Here is a tiny trained network, its code and every weight. The questions are about switching its units off for an input and a class, where a switched-off unit gives its printed mean instead of its output.

import numpy as np


def w(rows, s, z=0):
    codes = np.array(rows[::2]) - 128.0
    scale = np.full(codes.shape[1], s)
    scale[-1] = z or s
    return codes * scale


def f(y):
    return np.maximum(y, 0)


def log_softmax(a):
    a = a - a.max(-1, keepdims=True)
    return a - np.log(np.exp(a).sum(-1, keepdims=True))


def net(x, mask):
    res = np.array(x, float).reshape(1, 8) / 4 @ E
    y = f(res @ A[0][:, :-1].T + A[0][:, -1])
    res = res + np.where(mask, y, B[0][:, -1]) @ B[0][:, :-1]
    return log_softmax(res[-1] @ U[:, :-1].T + U[:, -1])


A, B = {}, {}
E = w([
[122,120,121,126,128,142,134,117,119,138,133],'x0',
[96,162,197,182,121,135,131,99,87,123,172],'x1',
[129,116,119,139,128,114,118,138,159,101,121],'x2',
[89,233,68,116,92,131,132,127,159,119,165],'x3',
[149,126,102,119,58,66,254,111,58,108,117],'x4',
[120,117,119,142,115,120,128,120,141,118,116],'x5',
[204,136,63,221,205,116,121,78,123,152,161],'x6',
[179,124,130,163,43,196,143,206,95,78,117],'x7',
],0.0098)
A[0] = w([
[114,171,209,198,115,121,168,87,96,111,182,212],'N0',
[167,139,154,190,76,233,127,212,88,117,152,66],'N1',
[90,254,51,130,115,149,122,132,151,104,184,49],'N2',
[169,143,82,167,128,101,103,153,138,148,166,27],'N3',
[171,119,88,198,159,93,94,99,92,150,184,71],'N4',
[127,146,162,164,169,243,49,120,192,167,128,89],'N5',
[187,48,195,142,157,105,110,141,94,144,158,96],'N6',
[61,131,168,129,102,158,81,115,119,121,112,133],'N7',
[98,144,199,130,146,55,114,54,160,183,165,96],'N8',
[176,137,84,196,149,146,106,127,108,139,153,3],'N9',
[87,125,137,96,136,128,145,136,101,93,156,27],'N10',
],0.0089,0.0043)
B[0] = w([
[199,166,113,128,110,176,219,81,225,125,124,254],'N0',
[61,140,28,207,215,53,112,190,150,214,129,240],'N1',
[131,69,172,218,152,249,70,47,38,53,15,221],'N2',
[82,65,188,42,28,80,87,154,172,153,131,165],'N3',
[26,183,255,43,19,151,173,156,152,177,156,222],'N4',
[214,122,91,66,74,53,221,48,101,92,129,242],'N5',
[101,85,168,179,136,217,73,96,114,64,29,214],'N6',
[155,192,155,53,122,121,197,173,111,94,173,195],'N7',
[73,158,43,212,179,144,105,132,134,227,161,239],'N8',
[74,133,188,54,118,80,89,147,148,144,193,184],'N9',
[127,95,146,96,164,124,124,141,120,114,165,150],'N10',
],0.0074,0.0084)
U = w([
[167,148,108,120,140,135,133,132,175,136,122,254],'0',
[134,110,159,161,154,170,83,111,88,98,80,45],'1',
[62,171,178,73,103,94,110,193,127,136,162,27],'2',
[103,153,47,174,188,52,91,155,127,179,143,54],'3',
[245,143,86,106,119,50,171,84,103,112,144,24],'4',
],0.012,0.0066)

Each question gives the input, the list of numbers given to net, and the class t.
The units are the neurons (one row each of A and B). Each row of codes is followed by its name. A weight is (code - 128) times the scale printed after its matrix; where a second scale follows, it is the last column's (A, B and U).
mask holds one flag per neuron, in row order. A switched-off neuron (its flag False) gives its mean, the last column of its row in B, instead of its output. The means were averaged over made-up inputs and are rounded, as every weight is.
A unit's drop is (log p(t) with every unit on - log p(t) with that unit switched off) / (log p(t) with every unit on - log p(t) with every unit switched off).
The circuit of an input: a set's keep is (log p(t) with only the set's units on - log p(t) with every unit switched off) / (log p(t) with every unit on - log p(t) with every unit switched off). Starting from all 11 units, units are removed one at a time, each time the one whose removal leaves the highest keep (on an exact tie, the one counted first), for as long as the keep stays at least 0.8.
units of the circuit, in order: the units of the circuit, biggest drop first
most important unit: the unit with the biggest drop
k most important neurons: the k neurons with the biggest drops, biggest first
drop of u: that unit's drop, to one decimal
input [-8,-2,6,2,5,7,6,-3], class 2: most important neuron => N4
input [1,-5,3,3,-6,-7,-4,6], class 3: 4 most important neurons => N1, N0, N4, N6
input [-3,1,5,4,-6,5,8,7], class 2: units of the circuit, in order => N4, N9
input [4,-6,8,-4,-1,5,7,5], class 2: units of the circuit, in order => N4, N9, N3
input [-4,1,-4,4,-1,6,-4,1], class 1: units of the circuit, in order => N2, N4
input [7,7,-5,7,7,0,1,8], class 3: 2 most important neurons => N1, N5
input [-7,6,-2,-4,4,-2,5,6], class 0: 2 most important neurons => N0, N8
input [1,7,7,0,7,6,7,4], class 0: units of the circuit, in order => N5, N4
input [-3,-1,-2,2,0,-7,0,-4], class 3: units of the circuit, in order => N0, N4
input [-6,1,0,2,-7,-3,-5,0], class 4: units of the circuit, in order => N5, N4
input [8,5,7,4,-8,5,3,-7], class 4: 2 most important neurons => N5, N1
input [7,8,3,-2,-7,-5,4,-4], class 0: 2 most important neurons => N8, N4
input [-6,-3,-2,8,-6,5,6,-7], class 1: 2 most important neurons => N2, N1
input [-2,-2,1,4,-4,3,-4,-8], class 3: units of the circuit, in order => N8
input [8,5,-8,6,2,3,2,8], class 3: 2 most important neurons => N1, N6
input [-7,0,-1,-5,3,-4,7,0], class 2: 3 most important neurons => N4, N2, N9
input [0,2,-1,5,8,7,-6,-2], class 4: 2 most important neurons => N4, N6
input [5,1,5,8,-5,-1,-2,7], class 1: 2 most important neurons => N2, N8
input [-8,2,6,7,3,-7,-5,8], class 3: 3 most important neurons => N1, N6, N4
input [8,5,-8,6,-3,-7,2,-5], class 1: units of the circuit, in order => N2
input [-7,7,7,3,7,7,4,-3], class 0: 3 most important neurons => N5, N0, N4
input [-8,4,-2,3,-2,0,-3,-2], class 0: units of the circuit, in order => N4, N0
input [8,6,2,7,-6,2,8,-4], class 2: 4 most important neurons => N4, N9, N3, N6
input [3,5,-5,-6,-8,-3,6,7], class 4: 2 most important neurons => N5, N8
input [5,-4,-6,-7,4,4,7,6], class 1: drop of N1 => -0.1
input [-8,6,-5,-4,5,4,7,0], class 2: drop of N4 => 0.9
input [-8,2,6,-7,0,4,2,-6], class 1: most important unit => N6
input [5,1,6,8,0,2,7,1], class 1: drop of N6 => 0.0
input [2,-3,5,3,-5,-4,8,-7], class 2: drop of N4 => 0.7
